Below is a small trained network, with its code and all its weights. Each question gives an input and a class and asks what happens when units are switched off, that is, made to give their printed mean instead of their output.

import numpy as np


def w(rows, s, z=0):
    codes = np.array(rows[::2]) - 128.0
    scale = np.full(codes.shape[1], s)
    scale[-1] = z or s
    return codes * scale


def f(y):
    return y / 2 * (1 + np.tanh(0.7978845608 * (y + 0.044715 * y**3)))


def log_softmax(a):
    a = a - a.max(-1, keepdims=True)
    return a - np.log(np.exp(a).sum(-1, keepdims=True))


def net(x, mask):
    res = np.array(x, float).reshape(1, 5) / 4 @ E
    y = f(res @ A[0][:, :-1].T + A[0][:, -1])
    res = res + np.where(mask, y, B[0][:, -1]) @ B[0][:, :-1]
    return log_softmax(res[-1] @ U[:, :-1].T + U[:, -1])


A, B = {}, {}
E = w([
[95,180,161,118,4,89,135],'x0',
[139,78,172,16,145,22,142],'x1',
[58,219,141,147,191,104,205],'x2',
[147,135,124,110,123,141,137],'x3',
[137,131,125,119,127,135,131],'x4',
],0.015)
A[0] = w([
[162,84,150,112,132,134,131,190],'n1',
[146,102,198,65,178,79,165,153],'n2',
[123,162,146,166,86,129,172,16],'n3',
[124,157,106,168,94,180,79,190],'n4',
[132,79,68,125,117,159,80,47],'n5',
[80,203,131,112,168,107,229,24],'n6',
[114,151,77,143,76,167,77,16],'n7',
[152,80,89,133,110,151,40,23],'n8',
[106,194,103,215,189,178,181,134],'n9',
[141,163,104,156,208,190,142,92],'n10',
[109,191,146,141,10,93,154,83],'n11',
[86,122,108,52,160,92,95,44],'n12',
[146,48,70,110,108,164,41,178],'n13',
[130,64,74,122,180,135,145,217],'n14',
[94,145,113,101,111,68,172,29],'n15',
[105,103,102,92,18,64,97,126],'n16',
[138,96,124,81,74,127,85,155],'n17',
[76,140,93,103,109,105,200,184],'n18',
[131,109,148,97,61,84,142,72],'n19',
[136,153,91,223,75,199,133,102],'n20',
[136,81,157,105,68,95,120,68],'n21',
[134,74,128,73,97,98,77,69],'n22',
[118,92,152,78,159,94,166,17],'n23',
[162,80,96,127,203,117,102,2],'n24',
[90,169,84,182,168,118,142,182],'n25',
[136,115,88,119,151,117,111,24],'n26',
[146,104,148,112,165,82,166,14],'n27',
[156,76,113,125,100,154,66,230],'n28',
[93,209,154,94,151,107,175,168],'n29',
[166,166,105,177,204,175,154,83],'n30',
[111,108,137,76,163,97,139,6],'n31',
[173,81,78,102,81,152,113,55],'n32',
],0.013,0.0089)
B[0] = w([
[104,158,146,153,150,122,164,166],'n1',
[179,55,161,116,110,116,125,219],'n2',
[108,168,67,200,156,202,108,151],'n3',
[136,140,161,190,167,118,98,200],'n4',
[161,175,119,210,183,165,65,158],'n5',
[235,53,205,155,123,102,1,221],'n6',
[208,76,231,42,96,28,117,158],'n7',
[127,209,100,214,186,189,125,167],'n8',
[56,182,46,85,92,149,193,250],'n9',
[94,153,69,97,94,139,144,205],'n10',
[191,65,215,186,206,129,21,211],'n11',
[159,153,153,184,142,163,48,163],'n12',
[158,110,170,157,144,131,90,206],'n13',
[154,139,164,231,211,192,59,198],'n14',
[137,100,133,41,54,66,146,166],'n15',
[73,176,71,72,126,133,195,199],'n16',
[158,153,134,112,102,106,171,177],'n17',
[88,113,155,132,154,170,166,193],'n18',
[79,126,98,105,90,100,190,172],'n19',
[222,51,212,155,195,93,48,219],'n20',
[94,145,82,58,59,78,159,166],'n21',
[92,115,81,84,73,76,192,172],'n22',
[167,144,150,198,211,139,50,168],'n23',
[217,18,235,57,64,21,81,164],'n24',
[141,150,77,126,79,130,143,212],'n25',
[192,90,116,120,136,118,105,130],'n26',
[92,187,102,193,238,169,73,156],'n27',
[166,94,206,125,154,51,74,197],'n28',
[149,130,125,195,183,147,109,223],'n29',
[75,161,29,96,94,147,152,203],'n30',
[148,171,79,173,176,202,64,157],'n31',
[94,138,146,92,123,183,125,164],'n32',
],0.0097,0.022)
U = w([
[123,181,141,195,186,175,120,255],'0',
[158,73,191,98,122,67,123,95],'1',
[27,238,37,70,56,134,250,148],'2',
],0.012,0.0037)

Each question gives the input, the list of numbers given to net, and the class t.
The units are the neurons (one row each of A and B). Each row of codes is followed by its name. A weight is (code - 128) times the scale printed after its matrix; where a second scale follows, it is the last column's (A, B and U).
mask holds one flag per neuron, in row order. A switched-off neuron (its flag False) gives its mean, the last column of its row in B, instead of its output. The means were averaged over made-up inputs and are rounded, as every weight is.
A unit's drop is (log p(t) with every unit on - log p(t) with that unit switched off) / (log p(t) with every unit on - log p(t) with every unit switched off).
The circuit of an input: a set's keep is (log p(t) with only the set's units on - log p(t) with every unit switched off) / (log p(t) with every unit on - log p(t) with every unit switched off). Starting from the 12 units with the biggest drops (on a tie, the unit counted first), units are removed one at a time, each time the one whose removal leaves the highest keep (on an exact tie, the one counted first), for as long as the keep stays at least 0.8.
units of the circuit, in order: the units of the circuit, biggest drop first
top k neurons: the k neurons with the biggest drops, biggest first
drop of u: that unit's drop, to one decimal
input [1,-7,-2,0,2], class 1: top 4 neurons -> [n7 n20 n14 n29]
input [2,-5,-1,-8,4], class 1: units of the circuit, in order -> [n7]
input [-1,7,1,-1,0], class 0: top 2 neurons -> [n27 n31]
input [3,-7,-3,-8,2], class 1: top 2 neurons -> [n7 n20]
input [0,-1,-7,-4,2], class 0: top 3 neurons -> [n8 n5 n6]
input [-6,1,0,4,6], class 1: top 4 neurons -> [n24 n29 n8 n9]
input [-6,1,-2,-5,-1], class 1: top 2 neurons -> [n24 n29]
input [0,8,7,-4,-3], class 0: top 2 neurons -> [n27 n31]
input [4,7,-1,5,1], class 2: top 3 neurons -> [n16 n6 n20]
input [1,-5,-1,1,6], class 1: top 2 neurons -> [n7 n20]
input [2,5,0,-5,7], class 2: top 2 neurons -> [n6 n20]
input [-2,7,7,6,-5], class 0: top 2 neurons -> [n27 n31]
input [6,-6,-5,2,-7], class 1: drop of n7 -> 0.5
input [-5,-5,6,-8,3], class 2: drop of n9 -> 0.1
input [-1,-4,7,-3,-6], class 2: units of the circuit, in order -> [n9]
input [3,7,-7,-5,4], class 2: drop of n10 -> 0.0
input [-1,0,4,-3,-7], class 2: drop of n20 -> 0.2
